Below is a small trained network, with its code and all its weights. Each question gives an input and a class and asks what happens when units are switched off, that is, made to give their printed mean instead of their output.

import numpy as np


def w(rows, s, z=0):
    codes = np.array(rows[::2]) - 128.0
    scale = np.full(codes.shape[1], s)
    scale[-1] = z or s
    return codes * scale


def f(y):
    return np.maximum(y, 0)


def log_softmax(a):
    a = a - a.max(-1, keepdims=True)
    return a - np.log(np.exp(a).sum(-1, keepdims=True))


def net(x, mask):
    res = np.array(x, float).reshape(1, 3) / 4 @ E
    y = f(res @ A[0][:, :-1].T + A[0][:, -1])
    res = res + np.where(mask, y, B[0][:, -1]) @ B[0][:, :-1]
    return log_softmax(res[-1] @ U[:, :-1].T + U[:, -1])


A, B = {}, {}
E = w([
[144,250,120,66,110,133,48,163,111,107,5],'x0',
[44,197,195,191,199,95,105,144,158,149,170],'x1',
[153,106,137,103,149,144,75,135,121,151,195],'x2',
],0.016)
A[0] = w([
[254,128,29,50,14,183,105,81,32,132,72,208],'N1',
[86,137,183,165,201,108,151,165,208,149,144,114],'N2',
[125,225,171,167,97,109,82,164,166,177,121,71],'N3',
[91,206,88,77,116,152,36,181,94,74,88,128],'N4',
[27,130,192,224,178,122,121,149,155,167,151,134],'N5',
[157,48,67,145,78,157,192,95,108,150,201,255],'N6',
],0.0097,0.0074)
B[0] = w([
[124,9,149,59,69,180,216,134,102,103,76,251],'N1',
[152,139,169,115,170,230,64,123,139,167,141,195],'N2',
[154,103,169,144,169,40,43,154,107,219,119,186],'N3',
[187,112,173,69,166,64,97,119,53,241,68,218],'N4',
[111,210,136,104,201,203,103,102,106,155,206,221],'N5',
[115,92,41,182,116,81,206,132,173,81,111,227],'N6',
],0.011,0.026)
U = w([
[125,71,41,163,33,65,207,121,249,75,106,253],'0',
[75,137,137,137,208,245,150,108,156,157,175,186],'1',
[174,86,174,56,50,185,141,114,2,191,56,74],'2',
[165,139,173,125,194,26,48,118,76,248,92,9],'3',
],0.0077,0.0033)

Each question gives the input, the list of numbers given to net, and the class t.
The units are the neurons (one row each of A and B). Each row of codes is followed by its name. A weight is (code - 128) times the scale printed after its matrix; where a second scale follows, it is the last column's (A, B and U).
mask holds one flag per neuron, in row order. A switched-off neuron (its flag False) gives its mean, the last column of its row in B, instead of its output. The means were averaged over made-up inputs and are rounded, as every weight is.
A unit's drop is (log p(t) with every unit on - log p(t) with that unit switched off) / (log p(t) with every unit on - log p(t) with every unit switched off).
most important unit: the unit with the biggest drop
k most important neurons: the k neurons with the biggest drops, biggest first
drop when u is switched off: that unit's drop, to one decimal
input [-1,4,-1], class 1: most important unit => N4
input [6,1,-7], class 3: 2 most important neurons => (N3 N4)
input [8,1,-8], class 3: 2 most important neurons => (N3 N4)
input [-1,1,0], class 1: 2 most important neurons => (N4 N1)
input [6,1,-5], class 3: 2 most important neurons => (N3 N4)
input [0,6,-6], class 1: 3 most important neurons => (N4 N5 N2)
input [-1,8,-1], class 1: 2 most important neurons => (N5 N4)
input [-2,0,8], class 0: 2 most important neurons => (N5 N4)
input [-1,6,-1], class 1: 2 most important neurons => (N4 N5)
input [-1,8,6], class 1: 2 most important neurons => (N5 N4)
input [0,2,-7], class 1: 2 most important neurons => (N4 N1)
input [-2,4,1], class 1: drop when N4 is switched off => 0.1
input [-6,-1,-1], class 0: drop when N6 is switched off => 0.1
input [3,2,-8], class 3: most important unit => N1
input [-2,4,-1], class 1: drop when N4 is switched off => 0.1
input [2,2,2], class 3: drop when N1 is switched off => 1.2
